Below is a small trained network, with its code and all its weights. Each question gives an input and a target symbol and asks what happens when units are switched off, that is, made to give their printed mean instead of their output.

import numpy as np


def w(rows, s, z=0):
    codes = np.array(rows[::2]) - 128.0
    scale = np.full(codes.shape[1], s)
    scale[-1] = z or s
    return codes * scale


def softmax(a):
    e = np.exp(a - a.max(-1, keepdims=True))
    return e / e.sum(-1, keepdims=True)


def log_softmax(a):
    a = a - a.max(-1, keepdims=True)
    return a - np.log(np.exp(a).sum(-1, keepdims=True))


def net(x, mask):
    ids = ['ΛΦΨΩαδεημπσ'.index(c) for c in x.split()]
    T = len(ids)
    res = E[ids] + P[:T]
    u = 0
    for l in range(3):
        r = res
        for j in range(3):
            rows = slice(2 * j, 2 * j + 2)
            q, k, v = (r @ M[l][rows].T for M in (Q, K, V))
            z = softmax(np.where(np.tri(T) > 0, q @ k.T / 2**0.5, -1e9)) @ v
            o = O[l][rows]
            res = res + np.where(mask[u + j], z, o[:, -1]) @ o[:, :-1]
        u += 3
    return log_softmax(res[-1] @ U[:, :-1].T + U[:, -1])


Q, K, V, O = {}, {}, {}, {}
E = w([
[233,135,139,137,183,143],'Λ',
[152,104,129,72,127,48],'Φ',
[145,94,102,143,63,69],'Ψ',
[109,95,135,105,106,119],'Ω',
[141,91,128,37,203,99],'α',
[157,157,116,178,171,219],'δ',
[122,95,78,193,49,128],'ε',
[145,136,186,122,91,249],'η',
[77,76,121,114,105,207],'μ',
[85,75,105,81,177,212],'π',
[91,88,130,120,83,156],'σ',
],0.022)
P = w([
[87,107,225,254,190,56],'0',
[175,134,100,58,49,136],'1',
[165,139,88,61,67,120],'2',
[147,165,64,73,88,120],'3',
[145,157,73,91,111,121],'4',
[130,173,56,102,130,128],'5',
[119,174,58,109,144,135],'6',
[116,173,63,113,159,135],'7',
[116,146,93,108,162,131],'8',
],0.0082)
Q[0] = w([
[123,189,179,129,85,58],'0.h1',
[159,135,165,254,108,136],'0.h1',
[175,112,57,123,103,64],'0.h2',
[61,64,140,127,154,89],'0.h2',
[181,115,69,143,107,199],'0.h3',
[205,125,173,123,153,132],'0.h3',
],0.0088)
K[0] = w([
[250,215,211,159,58,17],'0.h1',
[147,147,46,232,70,129],'0.h1',
[179,156,161,168,92,35],'0.h2',
[158,22,132,77,191,58],'0.h2',
[98,217,70,152,74,191],'0.h3',
[126,254,157,85,140,135],'0.h3',
],0.0058)
V[0] = w([
[48,114,72,86,222,229],'0.h1',
[98,102,78,213,76,122],'0.h1',
[56,108,75,90,159,212],'0.h2',
[183,125,239,153,93,142],'0.h2',
[56,162,220,255,147,131],'0.h3',
[217,100,167,100,19,152],'0.h3',
],0.006)
O[0] = w([
[132,130,87,15,24,151,254],'0.h1',
[83,162,116,158,186,102,80],'0.h1',
[121,133,191,243,166,93,171],'0.h2',
[220,111,171,143,49,82,110],'0.h2',
[122,7,194,2,71,216,47],'0.h3',
[105,178,67,161,83,143,165],'0.h3',
],0.007,0.0068)
Q[1] = w([
[85,87,114,150,30,79],'1.h1',
[130,193,76,155,132,164],'1.h1',
[205,84,140,110,120,158],'1.h2',
[169,120,93,117,30,135],'1.h2',
[124,124,136,125,253,183],'1.h3',
[112,63,50,83,41,183],'1.h3',
],0.0079)
K[1] = w([
[121,89,147,173,38,111],'1.h1',
[80,145,60,135,116,118],'1.h1',
[95,132,133,110,100,62],'1.h2',
[138,76,199,93,105,69],'1.h2',
[182,186,127,59,247,185],'1.h3',
[42,3,93,126,33,131],'1.h3',
],0.0071)
V[1] = w([
[95,133,123,80,134,126],'1.h1',
[204,144,121,108,130,88],'1.h1',
[72,231,85,69,88,133],'1.h2',
[122,103,239,105,152,5],'1.h2',
[177,207,175,115,112,185],'1.h3',
[35,143,135,185,1,125],'1.h3',
],0.0068)
O[1] = w([
[136,128,91,207,140,125,181],'1.h1',
[139,159,82,139,147,212,165],'1.h1',
[92,189,104,137,120,160,51],'1.h2',
[155,102,160,70,98,155,158],'1.h2',
[188,137,95,169,128,133,52],'1.h3',
[103,144,155,2,121,147,253],'1.h3',
],0.0091,0.0025)
Q[2] = w([
[108,91,157,67,177,101],'2.h1',
[161,117,143,188,43,177],'2.h1',
[118,137,158,150,103,254],'2.h2',
[120,57,49,86,108,107],'2.h2',
[202,168,114,78,62,143],'2.h3',
[181,163,117,134,72,183],'2.h3',
],0.0096)
K[2] = w([
[162,153,57,82,122,140],'2.h1',
[144,75,249,137,119,162],'2.h1',
[97,114,126,120,141,199],'2.h2',
[129,100,111,92,123,81],'2.h2',
[80,90,116,122,136,160],'2.h3',
[105,162,119,112,134,192],'2.h3',
],0.015)
V[2] = w([
[64,135,106,114,66,150],'2.h1',
[108,226,14,129,89,121],'2.h1',
[148,80,210,79,48,225],'2.h2',
[116,1,13,89,173,87],'2.h2',
[177,118,102,211,81,72],'2.h3',
[157,133,139,38,127,16],'2.h3',
],0.0069)
O[2] = w([
[87,152,87,156,130,161,122],'2.h1',
[176,105,113,216,53,163,68],'2.h1',
[211,136,77,216,80,198,251],'2.h2',
[65,84,57,151,42,1,255],'2.h2',
[128,83,145,201,192,113,22],'2.h3',
[159,222,159,192,79,31,184],'2.h3',
],0.0074,0.007)
U = w([
[112,103,111,37,110,111,155],'Λ',
[129,115,87,173,113,118,190],'Φ',
[125,127,109,237,136,131,160],'Ψ',
[122,95,127,254,148,133,152],'Ω',
[129,130,131,134,139,130,57],'α',
[125,86,111,120,164,155,96],'δ',
[124,154,133,111,137,136,44],'ε',
[122,152,144,117,141,138,90],'η',
[140,143,142,129,137,160,89],'μ',
[147,148,123,136,143,122,3],'π',
[107,132,131,133,157,133,114],'σ',
],0.015,0.007)

Each question gives the input, a string of symbols that net reads in full, and the target symbol t.
The units are the heads (2 rows each of Q, K, V and O). Each row of codes is followed by its name. A weight is (code - 128) times the scale printed after its matrix; where a second scale follows, it is the last column's (O and U).
mask holds one flag per head, layer by layer. A switched-off head (its flag False) gives its mean, the last column of its rows in O, instead of its output. The means were averaged over made-up inputs and are rounded, as every weight is.
A unit's drop is (log p(t) with every unit on - log p(t) with that unit switched off) / (log p(t) with every unit on - log p(t) with every unit switched off).
The circuit of an input: a set's keep is (log p(t) with only the set's units on - log p(t) with every unit switched off) / (log p(t) with every unit on - log p(t) with every unit switched off). Starting from all 9 units, units are removed one at a time, each time the one whose removal leaves the highest keep (on an exact tie, the one counted first), for as long as the keep stays at least 0.8.
circuit, biggest first: the units of the circuit, biggest drop first
most important unit: the unit with the biggest drop
which heads matter: for each layer, one digit per head in row order, 1 if its drop is at least 0.15 and else 0, layers parted by /
drop when u is switched off: that unit's drop, to one decimal
input Λ α η α, target Φ: most important unit : 2.h1
input π α α σ π μ Φ Ψ Φ, target Φ: which heads matter : 101 / 011 / 101
input μ π Ψ π ε Φ ε ε μ, target Φ: which heads matter : 111 / 011 / 110
input π α Ω π α σ Ψ π, target Ψ: circuit, biggest first : (2.h1 1.h2)
input α Λ π ε π α η δ, target μ: which heads matter : 101 / 001 / 110
input π μ Ω ε, target Λ: which heads matter : 001 / 001 / 100
input π α π α Ψ Λ π, target Ψ: circuit, biggest first : (0.h2 1.h3)
input Φ α δ Λ, target δ: which heads matter : 000 / 001 / 101
input π Λ α α α π ε η α, target Ω: circuit, biggest first : (1.h3 2.h3)
input π π α α Φ η, target μ: circuit, biggest first : (2.h2 1.h2)
input α Ψ α Ψ α, target Ψ: which heads matter : 001 / 001 / 000
input π δ π δ Ψ ε π π π, target Ω: circuit, biggest first : (0.h2 2.h3)
input Ψ σ μ π ε ε Ψ Ψ, target Ψ: which heads matter : 100 / 010 / 101
input π Ω π η Ω, target Φ: circuit, biggest first : (2.h1)
input ε π α Φ ε Ψ Φ η Λ, target μ: which heads matter : 011 / 110 / 111
input α Λ Ψ ε ε α α Φ Φ, target Φ: which heads matter : 001 / 010 / 101
input α α η, target μ: which heads matter : 000 / 000 / 010
input α π α π ε Ψ Ψ Φ Ψ, target Ψ: which heads matter : 101 / 010 / 101
input α Ψ ε α δ, target σ: which heads matter : 100 / 010 / 110
input α π η Ω π Φ Ψ, target Λ: most important unit : 2.h2
input α Φ Φ α π ε, target Λ: which heads matter : 000 / 000 / 000
input α σ μ π π, target Φ: drop when 1.h3 is switched off : 0.0
input π η ε α Λ π Ω Λ, target Λ: drop when 2.h2 is switched off : -0.1
input Φ α π Ψ π, target Φ: drop when 0.h3 is switched off : 0.2
